What each symbol does to the units:
w957 ! w210
w957 * w277
w957 ~ w517
w957 & w362
w553 ! w268
w553 * w413
w553 ~ w732
w553 & w867
w280 ! w581
w280 * w872
w280 ~ w463
w280 & w453
w262 ! w45
w262 * w232
w262 ~ w155
w262 & w581
w396 ! w517
w396 * w402
w396 ~ w408
w396 & w917
w156 ! w825
w156 * w678
w156 ~ w453
w156 & w241
w527 ! w463
w527 * w866
w527 ~ w526
w527 & w619
w872 ! w294
w872 * w286
w872 ~ w721
w872 & w273
w239 ! w511
w239 * w362
w239 ~ w790
w239 & w416
w284 ! w119
w284 * w527
w284 ~ w511
w284 & w25
w938 ! w49
w938 * w499
w938 ~ w66
w938 & w408
w558 ! w732
w558 * w156
w558 ~ w446
w558 & w425
w937 ! w277
w937 * w930
w937 ~ w402
w937 & w955
w581 ! w853
w581 * w294
w581 ~ w262
w581 & w316
w4 ! w113
w4 * w418
w4 ~ w955
w4 & w499
w255 ! w408
w255 * w597
w255 ~ w853
w255 & w765
w25 ! w286
w25 * w619
w25 ~ w284
w25 & w439
w40 ! w576
w40 * w531
w40 ~ w163
w40 & w277
w678 ! w462
w678 * w558
w678 ~ w273
w678 & w603
w438 ! w872
w438 * w25
w438 ~ w866
w438 & w545
w260 ! w608
w260 * w867
w260 ~ w27
w260 & w232
w732 ! w807
w732 * w825
w732 ~ w570
w732 & w553
w64 ! w937
w64 * w268
w64 ~ w345
w64 & w608
w979 ! w527
w979 * w113
w979 ~ w362
w979 & w49
w155 ! w874
w155 * w260
w155 ~ w413
w155 & w262
w917 ! w957
w917 * w937
w917 ~ w396
w917 & w78
w765 ! w396
w765 * w345
w765 ~ w255
w765 & w174
w68 ! w487
w68 * w262
w68 ~ w867
w68 & w976
w874 ! w78
w874 * w608
w874 ~ w174
w874 & w45
w463 ! w262
w463 * w721
w463 ~ w711
w463 & w280
w499 ! w762
w499 * w457
w499 ~ w4
w499 & w161
w286 ! w976
w286 * w280
w286 ~ w119
w286 & w446
w711 ! w155
w711 * w231
w711 ~ w241
w711 & w463
w570 ! w3
w570 * w316
w570 ~ w976
w570 & w732
w418 ! w416
w418 * w66
w418 ~ w207
w418 & w457
w416 ! w284
w416 * w979
w416 ~ w239
w416 & w949
w149 ! w867
w149 * w711
w149 ~ w425
w149 & w119
w362 ! w526
w362 * w841
w362 ~ w957
w362 & w979
w526 ! w711
w526 * w172
w526 ~ w210
w526 & w527
w49 ! w619
w49 * w762
w49 ~ w979
w49 & w815
w662 ! w499
w662 * w686
w662 ~ w547
w662 & w597
w625 ! w425
w625 * w210
w625 ~ w568
w625 & w511
w443 ! w195
w443 * w408
w443 ~ w457
w443 & w706
w511 ! w149
w511 * w526
w511 ~ w625
w511 & w284
w721 ! w232
w721 * w119
w721 ~ w231
w721 & w872
w867 ! w901
w867 * w155
w867 ~ w553
w867 & w68
w533 ! w156
w533 * w576
w533 ~ w512
w533 & w210
w685 ! w597
w685 * w570
w685 ~ w294
w685 & w462
w78 ! w362
w78 * w955
w78 ~ w917
w78 & w66
w3 ! w443
w3 * w255
w3 ~ w686
w3 & w807
w316 ! w255
w316 * w685
w316 ~ w581
w316 & w825
w45 ! w66
w45 * w547
w45 ~ w874
w45 & w853
w232 ! w547
w232 * w68
w232 ~ w260
w232 & w294
w294 ! w662
w294 * w976
w294 ~ w232
w294 & w685
w512 ! w453
w512 * w545
w512 ~ w619
w512 & w533
w402 ! w40
w402 * w706
w402 ~ w161
w402 & w937
w65 ! w603
w65 * w625
w65 ~ w576
w65 & w172
w174 ! w917
w174 * w64
w174 ~ w765
w174 & w874
w608 ! w955
w608 * w901
w608 ~ w64
w608 & w547
w172 ! w231
w172 * w511
w172 ~ w65
w172 & w866
w597 ! w161
w597 * w3
w597 ~ w662
w597 & w345
w457 ! w949
w457 * w938
w457 ~ w418
w457 & w443
w413 ! w174
w413 * w27
w413 ~ w825
w413 & w155
w762 ! w438
w762 * w949
w762 ~ w113
w762 & w163
w568 ! w558
w568 * w533
w568 ~ w439
w568 & w625
w545 ! w273
w545 * w439
w545 ~ w438
w545 & w576
w408 ! w815
w408 * w161
w408 ~ w938
w408 & w396
w841 ! w172
w841 * w239
w841 ~ w277
w841 & w113
w825 ! w765
w825 * w462
w825 ~ w316
w825 & w413
w517 ! w533
w517 * w40
w517 ~ w815
w517 & w957
w531 ! w568
w531 * w517
w531 ~ w195
w531 & w790
w268 ! w930
w268 * w174
w268 ~ w807
w268 & w901
w901 ! w207
w901 * w874
w901 ~ w268
w901 & w487
w446 ! w570
w446 * w453
w446 ~ w286
w446 & w558
w195 ! w439
w195 * w815
w195 ~ w949
w195 & w531
w976 ! w686
w976 * w581
w976 ~ w68
w976 & w570
w853 ! w938
w853 * w662
w853 ~ w45
w853 & w255
w425 ! w553
w425 * w241
w425 ~ w558
w425 & w149
w210 ! w241
w210 * w65
w210 ~ w533
w210 & w526
w119 ! w68
w119 * w463
w119 ~ w149
w119 & w286
w930 ! w790
w930 * w917
w930 ~ w706
w930 & w207
w576 ! w678
w576 * w568
w576 ~ w545
w576 & w65
w231 ! w260
w231 * w149
w231 ~ w603
w231 & w721
w955 ! w841
w955 * w207
w955 ~ w937
w955 & w4
w462 ! w345
w462 * w732
w462 ~ w685
w462 & w27
w163 ! w545
w163 * w195
w163 ~ w762
w163 & w40
w815 ! w512
w815 * w163
w815 ~ w49
w815 & w517
w619 ! w280
w619 * w438
w619 ~ w527
w619 & w512
w273 ! w685
w273 * w446
w273 ~ w872
w273 & w678
w439 ! w446
w439 * w512
w439 ~ w25
w439 & w568
w487 ! w418
w487 * w45
w487 ~ w901
w487 & w686
w949 ! w25
w949 * w49
w949 ~ w416
w949 & w195
w807 ! w706
w807 * w765
w807 ~ w3
w807 & w268
w277 ! w65
w277 * w790
w277 ~ w40
w277 & w841
w453 ! w316
w453 * w273
w453 ~ w280
w453 & w156
w345 ! w402
w345 * w807
w345 ~ w597
w345 & w64
w603 ! w27
w603 * w425
w603 ~ w678
w603 & w231
w686 ! w457
w686 * w853
w686 ~ w487
w686 & w3
w866 ! w721
w866 * w284
w866 ~ w172
w866 & w438
w207 ! w239
w207 * w78
w207 ~ w930
w207 & w418
w547 ! w4
w547 * w487
w547 ~ w608
w547 & w662
w161 ! w163
w161 * w443
w161 ~ w499
w161 & w402
w27 ! w64
w27 * w553
w27 ~ w462
w27 & w260
w66 ! w979
w66 * w4
w66 ~ w78
w66 & w938
w241 ! w413
w241 * w603
w241 ~ w156
w241 & w711
w790 ! w625
w790 * w957
w790 ~ w531
w790 & w239
w113 ! w866
w113 * w416
w113 ~ w841
w113 & w762
w706 ! w531
w706 * w396
w706 ~ w443
w706 & w930

In the rows, 24 means zero.

The rows follow the links: the fewer symbols apart two units are, the more alike their rows tend to be.

Unit, then a row for it; each showing differs a little:
w174: 26 21 19 20 35 23 11 20 22 18 34 26 22 23 31 16 27 18 22 36 17 27 27 21 21 15 18 25 29 35 23 23 23 19 26 34 12 27 28 22 8 29 25 20 17 27 37 23 34 21 13
w316: 21 22 15 24 14 29 20 20 32 23 32 25 29 27 21 31 25 12 17 34 17 19 26 35 23 16 30 24 32 35 18 30 27 24 13 24 17 37 37 17 19 27 13 23 18 15 26 13 33 30 20
w207: 25 24 23 30 37 24 21 22 13 16 20 23 20 20 30 10 20 35 23 20 15 24 22 13 27 27 12 19 14 21 32 12 19 20 27 29 33 21 18 31 27 28 37 19 29 27 27 25 25 13 21
w874: 27 21 20 25 44 28 9 23 15 15 28 35 22 19 33 9 21 21 21 31 13 27 18 11 17 19 19 25 30 31 21 28 23 24 28 35 15 22 26 22 15 25 22 19 17 21 31 18 24 18 18
w711: 25 15 19 18 38 27 8 22 23 25 28 28 19 24 28 21 30 10 26 21 14 20 9 22 23 28 23 27 27 32 14 31 18 31 31 29 12 21 13 13 20 17 16 25 10 17 21 25 20 23 28
w172: 27 20 30 17 29 20 26 26 21 29 22 24 21 19 24 22 30 23 31 13 35 29 16 14 20 30 29 29 21 11 23 28 19 25 36 20 20 4 11 19 20 10 26 30 19 31 18 38 13 20 32
w68: 19 10 17 36 21 31 16 21 26 13 11 29 20 18 30 24 20 39 23 19 11 15 13 18 27 24 25 22 13 25 31 19 20 23 18 23 19 18 21 34 29 31 29 24 22 14 24 16 9 21 17
w807: 21 25 18 28 16 20 23 21 28 16 24 21 17 24 24 21 24 37 19 28 15 27 33 33 26 21 9 18 21 31 32 18 29 18 15 31 22 29 26 31 19 33 40 17 33 25 30 17 35 26 15
w260: 25 9 21 28 24 24 20 26 27 20 16 30 12 14 27 23 26 31 26 16 29 28 22 16 13 14 29 30 23 17 26 29 27 26 32 28 7 6 22 23 11 17 30 23 17 24 26 24 10 24 22
w27: 28 12 20 21 18 23 21 22 30 21 26 27 12 17 25 30 29 30 29 22 28 33 25 23 16 11 29 31 22 21 28 29 30 20 28 28 7 7 23 25 5 23 35 25 19 28 30 28 19 26 19
w239: 25 27 28 21 36 23 19 27 16 21 21 20 24 22 27 18 25 27 25 16 16 24 17 14 29 34 10 19 15 18 29 10 16 22 28 23 34 20 10 33 31 26 35 23 27 26 22 31 20 15 27
w866: 24 20 33 24 22 25 29 27 22 31 19 25 26 19 21 27 21 27 27 14 38 23 16 15 22 27 39 31 21 11 22 29 18 29 32 15 26 12 16 20 31 17 17 31 18 26 16 32 5 21 30
w457: 21 34 27 33 21 22 32 24 19 17 13 23 29 21 23 17 12 35 17 24 19 17 28 22 29 27 16 18 21 18 33 16 24 21 17 24 38 34 31 34 40 33 26 21 35 20 22 14 25 18 23
w195: 20 36 27 25 14 22 34 25 25 27 22 13 30 32 17 30 25 28 23 22 24 18 31 30 33 32 17 18 15 25 26 13 20 22 17 18 39 34 25 31 35 31 24 23 36 28 18 25 32 23 25
w232: 24 7 24 32 21 30 24 26 26 20 16 33 22 14 26 25 21 32 21 20 28 21 21 10 14 11 41 29 24 12 27 29 26 23 29 18 14 10 30 23 17 21 21 25 17 20 23 22 5 20 20
w979: 23 30 30 19 39 27 20 23 10 29 26 21 35 25 29 18 19 14 19 30 26 19 15 7 27 28 29 24 27 22 17 23 14 26 27 20 34 34 22 20 31 23 7 24 17 23 21 26 21 18 24
w4: 26 25 35 27 26 24 34 23 16 24 17 30 29 17 27 18 9 31 22 29 36 29 27 5 17 15 37 30 22 7 29 23 21 22 34 21 26 19 31 29 26 26 20 28 27 26 25 26 11 17 21
w241: 23 17 17 14 29 26 11 23 25 27 36 19 21 29 28 29 38 6 30 25 19 26 13 32 23 24 21 25 25 36 15 31 22 27 25 29 10 21 13 17 11 22 24 26 12 21 25 26 30 25 25
w3: 19 24 20 34 12 23 28 19 29 17 18 24 23 26 21 25 16 36 18 27 14 19 31 31 26 21 18 17 19 31 31 14 29 17 13 25 29 34 34 35 25 35 31 19 33 21 27 14 30 25 14
w597: 23 22 28 30 7 21 35 23 29 22 20 25 21 21 23 27 14 31 20 30 33 29 39 31 14 9 35 25 25 18 31 30 32 20 18 22 21 23 37 27 17 26 23 21 30 26 29 21 25 25 16
w439: 19 28 21 25 9 23 30 24 31 30 22 13 24 31 15 34 30 24 25 16 20 15 23 40 32 38 19 20 16 25 21 13 22 24 16 15 37 34 17 28 38 26 26 26 31 25 15 26 30 27 30
w78: 27 28 28 19 48 24 15 21 9 19 31 29 26 20 34 6 17 18 18 32 20 26 23 6 26 23 19 24 28 24 23 22 18 21 32 32 21 26 25 21 19 25 19 19 18 26 29 28 27 15 21
w462: 28 16 20 25 9 21 27 24 34 24 24 26 13 19 23 29 28 27 27 22 30 30 36 37 16 13 27 30 28 23 26 32 35 22 20 28 7 14 29 22 9 17 32 24 27 26 27 24 27 30 20
w345: 29 23 19 27 14 18 28 23 29 20 23 29 18 19 23 24 22 30 23 24 31 33 41 32 15 9 24 25 30 18 33 31 35 18 19 30 15 16 32 27 10 24 31 20 30 30 28 22 31 30 17
w25: 20 27 24 25 17 23 31 25 26 27 12 19 29 23 15 28 25 28 25 13 20 13 17 30 31 38 24 18 16 20 23 19 19 28 19 14 36 28 17 29 44 21 23 24 29 19 11 25 18 28 32
w553: 22 9 15 30 24 25 16 21 30 14 23 19 12 19 28 25 33 34 28 19 12 22 20 27 26 24 14 21 16 35 29 17 26 22 18 29 15 16 18 32 14 31 42 21 23 24 34 21 24 24 20
w576: 24 25 27 14 14 15 32 28 31 33 30 18 19 26 19 34 33 19 29 16 38 32 31 38 20 27 24 27 24 16 20 28 26 27 24 22 23 17 18 20 16 12 26 27 26 36 18 33 30 30 29

Each walk starts at a row. The symbols on each line, taken left to right, move it on to the next unit.
Answer with the unit's row; about right is enough.
start 24 14 22 20 19 23 23 27 32 27 28 21 12 23 22 33 36 21 33 17 34 28 23 26 15 20 31 30 22 20 22 26 26 22 28 25 10 8 12 20 6 14 32 31 17 30 26 31 19 29 25
~ * & & &: 20 12 18 33 20 30 19 22 28 23 10 23 21 19 21 27 28 31 26 12 14 14 7 20 29 34 24 20 14 23 25 19 15 27 21 16 23 19 12 28 34 25 25 27 20 14 17 23 8 24 27
~ * & & &: 18 24 19 22 16 26 21 22 27 31 33 20 29 30 17 34 29 10 20 28 21 18 21 39 27 26 30 24 32 36 14 30 23 26 14 21 18 35 28 16 24 21 10 23 15 14 21 20 31 32 25
start 25 15 12 27 12 22 20 22 33 18 19 21 15 24 18 27 33 28 26 16 11 24 26 41 25 25 11 20 20 36 32 19 30 26 14 28 16 24 22 25 14 30 39 18 26 20 26 15 31 28 17
& & * ~ ! ~ ~: 22 27 22 24 19 24 24 20 25 21 32 26 27 28 25 24 15 17 17 40 20 22 35 29 20 15 29 24 34 35 21 25 31 22 15 28 22 41 42 23 18 31 14 20 24 19 27 12 34 24 16
& * ! ~ &: 29 29 26 20 17 15 35 26 23 24 30 24 20 24 23 22 18 29 26 27 38 35 43 29 17 13 21 26 29 13 29 25 31 18 25 27 25 21 33 27 14 23 30 24 33 36 31 28 35 25 18
start 30 16 25 24 24 18 22 24 24 19 27 25 14 17 29 23 21 30 27 28 32 35 34 19 11 6 27 29 25 20 31 25 29 15 30 32 16 13 28 25 6 27 32 26 26 33 32 25 23 23 17
~ ~ ~ ~ * ! *: 27 30 31 23 39 29 20 25 10 22 27 28 34 26 30 11 11 17 16 36 23 19 20 5 27 16 29 22 28 27 22 22 14 21 30 24 29 33 31 25 28 29 9 25 21 22 26 22 18 16 23
& ! & * * & *: 26 35 23 12 32 19 20 21 18 32 41 16 27 31 23 21 26 9 27 32 26 26 29 31 26 28 14 21 30 29 17 23 22 25 25 26 29 37 22 18 21 21 16 22 24 30 25 30 43 25 29
start 25 25 23 13 40 26 12 26 15 29 32 20 24 26 26 20 29 6 27 22 19 20 11 18 26 31 18 26 25 26 16 26 17 32 30 26 23 21 13 15 26 14 15 26 10 24 18 30 21 22 33
~ ~ * ~ & ! *: 20 19 13 23 11 24 21 23 34 24 20 17 15 28 17 33 37 26 29 14 13 22 22 44 28 30 10 20 19 33 25 23 28 23 18 23 23 25 17 24 21 22 35 24 27 25 22 21 30 31 28
& * ! ~ &: 23 16 12 18 33 24 7 17 25 20 34 24 17 26 29 22 33 13 24 32 15 25 21 28 22 17 20 25 29 40 17 26 23 24 24 33 8 26 25 19 8 24 24 21 14 22 31 19 30 27 17
start 29 26 33 21 34 19 28 27 16 28 23 26 20 18 28 18 22 23 27 17 37 34 24 10 20 26 25 25 19 4 25 24 20 23 36 23 25 11 14 23 23 16 26 28 22 34 24 37 17 16 31
& & * * ! *: 24 27 29 25 11 21 37 25 27 36 16 25 27 23 14 30 21 22 25 15 36 21 21 24 22 24 38 29 26 9 22 30 24 29 25 14 28 20 22 20 35 14 15 27 25 20 11 30 14 25 33
& & & * !: 21 12 12 22 22 26 15 21 30 21 26 15 12 24 24 30 39 26 32 15 16 21 17 30 27 31 14 21 12 32 26 13 21 24 19 25 16 18 8 26 17 25 37 26 22 25 24 27 22 25 24
start 28 18 21 32 31 27 17 23 21 11 15 28 15 16 32 12 21 38 20 19 10 24 20 13 25 22 12 21 17 27 31 20 25 18 22 31 20 17 22 32 21 30 37 22 24 22 31 20 19 17 19
~ ~ ! ~ ~ !: 21 34 28 26 21 24 31 24 19 22 15 21 32 28 18 24 18 30 20 19 20 18 22 23 35 34 18 18 17 19 29 17 21 23 21 18 43 32 23 32 47 27 24 23 34 24 13 21 22 24 31
! ! & ~: 19 20 16 34 10 29 22 25 32 23 9 26 26 23 15 31 28 31 22 13 10 11 14 33 29 33 26 20 19 26 22 24 24 27 19 16 27 26 19 27 38 26 25 25 25 11 13 15 15 28 30
start 22 23 29 31 29 25 25 23 14 17 14 22 31 20 29 15 11 38 20 24 19 19 19 9 30 26 20 19 13 18 34 10 19 18 23 20 37 27 29 35 37 35 27 21 29 23 25 21 17 14 17
~ ~ * ~ ! &: 26 30 25 11 39 21 19 24 13 26 41 13 27 29 28 17 28 7 26 31 25 27 20 22 28 27 11 23 27 31 16 18 19 24 32 26 29 29 20 19 18 21 19 24 19 33 26 35 34 20 26
~ & ~ ~ ~: 24 37 30 19 31 22 27 25 15 32 26 27 37 29 20 18 17 12 18 29 26 18 25 21 28 29 26 23 30 24 14 28 23 28 26 17 34 40 28 18 40 21 6 25 23 20 16 23 27 22 29
start 23 40 28 27 32 25 23 22 13 25 24 29 34 24 24 12 11 18 13 33 24 20 27 17 25 24 24 23 32 25 20 25 23 25 21 25 32 40 38 21 35 24 6 20 25 19 21 16 30 20 20
~ & ~ & ! &: 23 40 28 18 24 24 29 23 21 29 35 17 34 33 21 25 21 11 21 33 27 22 30 28 29 27 26 22 29 29 16 23 20 26 21 21 34 42 31 19 31 26 8 25 25 25 24 24 36 27 26
! * ! ~ ! ! !: 25 32 32 30 16 23 36 27 19 24 14 33 32 19 21 20 8 30 19 24 35 30 34 17 17 15 37 26 27 9 27 31 29 23 27 16 30 22 36 24 29 25 17 24 31 26 22 25 21 22 23
start 24 31 30 28 12 19 37 25 23 26 24 26 29 25 21 27 10 29 21 30 39 30 39 25 19 12 34 25 27 11 29 24 31 19 24 19 32 25 37 28 22 28 21 23 34 30 26 26 27 24 20
& * & ! ~: 22 34 24 20 22 18 28 22 21 21 28 14 26 31 19 24 30 28 27 23 20 28 30 35 31 34 5 17 18 25 25 14 21 21 18 24 37 29 18 27 26 26 34 21 34 33 21 29 38 26 26
* ! & ~: 22 34 17 12 26 19 22 24 24 33 37 17 23 34 21 28 34 5 27 25 26 24 22 40 29 30 18 21 33 33 13 27 22 25 22 24 24 31 19 14 23 15 19 26 18 25 21 28 36 30 32
start 26 22 29 33 12 24 33 26 27 23 11 33 25 16 21 21 12 34 17 24 31 27 32 19 17 11 35 28 30 12 32 31 32 23 26 21 20 20 37 24 26 26 18 21 29 19 26 18 15 27 18
! ! & ~: 25 35 37 24 18 21 39 29 22 30 17 27 31 23 16 25 14 28 21 24 39 26 31 21 23 22 33 26 27 6 26 27 27 26 29 16 33 22 28 20 36 20 16 24 30 25 12 29 19 23 28
~ & ~ ~ ~: 27 27 33 14 28 17 31 24 19 29 35 15 18 23 27 24 25 24 32 23 40 35 31 19 21 21 24 26 20 11 24 20 22 19 32 23 30 14 18 26 14 19 30 28 25 40 25 39 25 22 24
